Each row has a name. Each question is about the rows just above it.

vuled: [ 24 -13 -25  14 -36]
rer: [ 14 -68 -19 -38  18]
Dip: [-14 -13 -19 -91 -73]
The one value in vuled and rer:
[14]
What is the next entry after [-68 -19]?
[-38]
Shared by vuled and Dip:
[-13]

Saro: [ 62 -11 -16  27  41 -40   7]
pov: [ 16   8  -2  13  12 -39  11]
Daz: [ 62 -11 -16  27  41 -40   4]
Which row holds [ 62 -11 -16  27  41 -40   7]?
Saro
Which entry of pov is missing from [-39  -2  16  13   8  12]?
[11]

gil: [-33   7 -19  40 -18  -1 -14  31   9  71  21  30  -4   1 -35  30  25  -2
  67 -10   6  57  -8  31 -22 -13  -8 -22 -21   9   0  19  36  49  57 -15
  -8  43   7  58  13  19]
kadi: [ 47 -65  44  19 -34  70 -49   2 -11 -32  60  -9  29  27  15  11  34 -20
  18  66  17  78  23 -58  25  16  35   0  57 -23  33   0  41   8  70  32
  -8 -11 -38  53  45   7]
sola: [  1  -6 -11 -17  -6 -15  -4 -13 -12 -18 -19 -12 -11 -14  -9 -16 -16  -8
 -18 -17 -14 -24 -10  -8  -9  -9 -12  -7 -15  -9 -17 -15 -18 -16 -25 -11
 -33 -14  -7  18 -15 -12]
Whose row is [  1  -6 -11 -17  -6 -15  -4 -13 -12 -18 -19 -12 -11 -14  -9 -16 -16  -8
 -18 -17 -14 -24 -10  -8  -9  -9 -12  -7 -15  -9 -17 -15 -18 -16 -25 -11
 -33 -14  -7  18 -15 -12]?
sola
The next entry after [ -9 -17 -15]:
[-18]
Which row holds [ 47 -65  44  19 -34  70 -49   2 -11 -32  60  -9  29  27  15  11  34 -20
  18  66  17  78  23 -58  25  16  35   0  57 -23  33   0  41   8  70  32
  -8 -11 -38  53  45   7]?
kadi
The next entry after [ -9 -16]:
[-16]

nuge: [-32 -45  28 -23  75 -62   6  12 -38 -21 -47   7   7  13 -72 -67 -34  69
  53]
lis: [-32 -11 -65  14  -8  36 -49 -43  61 -18  60  -4 -53 -51  21  -4 -34 -14
 -24]
gubot: [ 67   0  -3  24  60  36 -43  -8 -49 -18  61  -8  34  18  26  45  60 -43
   1]
keve: [ 2  3  0  3  1  1  1 -1 -1  5  2  1  1  0  0  2  6 -3  4]
vened: [-9 -6 -5 -4 -4 -1  7 -2 -2 -9  0  1 -1  2  4  5  3 -1 -9]
natur: [-32 -45  28 -23  75 -62   3  12 -38 -21 -47   7   7  13 -72 -67 -34  69
  53]
What is the next entry after [ -8 -49]?
[-18]
Which entry of lis is missing from [ -8  -4 -11 -24  60 -34  -4 -18  36 -14  21 -43 -65 -51 -53 -32  61  14]?
[-49]
Give the next entry after [3 0].
[3]
Whose row is [ 67   0  -3  24  60  36 -43  -8 -49 -18  61  -8  34  18  26  45  60 -43
   1]?
gubot
What is the next entry after [ -8  36 -49 -43  61 -18  60]?
[-4]

Vatu: [-16 -28 -75  -4 -36 -16]
gekit: [-25 -22  70  22 -46 -47]
ruf: [-25 -24  89  22 -46 -47]
zok: [-27 -21  75  27 -48 -55]
som: [-43 -74  87  55 -40 -79]
vira: [-60   4  97  62 -30 -72]
metot: [-59   1  94  61 -28 -74]
zibi: [-59   0  94  61 -28 -74]
bufu: [ 18 -37  -8 -36 -12  20]
The next entry after [ 4 97]:
[62]
Give the next entry after [-24  89].
[22]
Which value is in both metot and som?
[-74]
Which entry of ruf is missing from [-46 -24 -47  89  22]?
[-25]

Zemu: [ -7  -3   7   7  12   1   3   2   2   2   1   6  -2  12  -1   0 -10  -4
   0  -3   0  -3  10  10  12  -1  -8   2  12  12   1 -13 -13  -4  -5   6
  -5 -11   0  -3   6  -4   7  12   8 -20  -3   1   6   0  14  -6  -7   2
   3  -9  -7   5   1   0  -4]
Bon: [-36 -20  23  16  42  -2   6   5  12   7  -6  24 -13  39  -5   0 -30 -11
   2  -9  13  -9  28  31  48  -7 -30  -5  43  51   4  12 -36 -21 -24  17
 -21 -48  -5 -12  25 -17  35  42  35 -79 -17   0  30  -1  46 -25 -34  19
  20 -40 -30  20   5   5 -19]
Foluk: [ 25 -65  43  35  57   6  59 -12   6 -11 -38  27 -25  88  26   5 -86 -51
   9 -16  41   6  31  12  35  24 -21  54  16  28  19 -70 -95 -10 -27  40
   3  -8  13 -18  59  10  50  44  59 -54   9 -16  36  17  73  11   1  17
 -15 -52   7  24 -22  12 -35]
bolak: [-23 -21  -1  18  33   5  -4  20  13   7  -6  17  -4  -5  -6   3  -6  -8
  -3 -11 -14  -1  19  -5  12  -1 -18  -4  26  36  14 -22  -8  -6 -13  -7
 -23 -25 -12  -7  20 -13  20  20  18 -34 -21  -7   9 -10  26 -16 -16  13
  16 -19 -26  12  10  -4  -7]
Whose row is [-36 -20  23  16  42  -2   6   5  12   7  -6  24 -13  39  -5   0 -30 -11
   2  -9  13  -9  28  31  48  -7 -30  -5  43  51   4  12 -36 -21 -24  17
 -21 -48  -5 -12  25 -17  35  42  35 -79 -17   0  30  -1  46 -25 -34  19
  20 -40 -30  20   5   5 -19]?
Bon
Give the next entry after [-34 -21  -7   9 -10  26 -16 -16  13  16].
[-19]
Shuffled Foluk with one entry gone: [-27  17  59   6 -16  25  41  57   9  10  12 -22 -25  28   7  27  13  35
 -16 -54 -12 -35   5   6  88  59  40  44  11 -18  12 -10 -65  36 -11   6
 -15 -70  54  24  17 -38  43 -52   3 -86 -95 -21  50  -8  73  24  35   9
  31 -51  19   1  16  59], missing
[26]
Whose row is [ 25 -65  43  35  57   6  59 -12   6 -11 -38  27 -25  88  26   5 -86 -51
   9 -16  41   6  31  12  35  24 -21  54  16  28  19 -70 -95 -10 -27  40
   3  -8  13 -18  59  10  50  44  59 -54   9 -16  36  17  73  11   1  17
 -15 -52   7  24 -22  12 -35]?
Foluk

tur: [ 13  22  -8 -88   7 -13   5 -34   0  46  -5 -33 -14 -11   0 -33 -59]
sibi: [ 47 -36 -64  42 -32 -20 -64 -65 -17 -17   0 -96  34   6 -67  17   0]
fipe: [  7 -66  24  74  14 -38  87  -5 -57  49  48  49 -30   7  22  64  16]
kazod: [ 75  -5 -30   0  22  44 -74  10  19 -67  85   0  21  85 -73 -80 -12]
Shuffled fipe with one entry gone: [ 14  74   7  22  49 -38  -5  24  49 -30 -57  87  64   7  16 -66], missing
[48]
Which entry of kazod is missing from [-73 -12   0  85  10 -67  22 -30  21  -5  85   0  44  19 -80  75]?
[-74]
Shuffled sibi with one entry gone: [-32  47 -64  34   6 -64 -96   0 -17 -36 -20  42  17 -17   0 -67], missing
[-65]

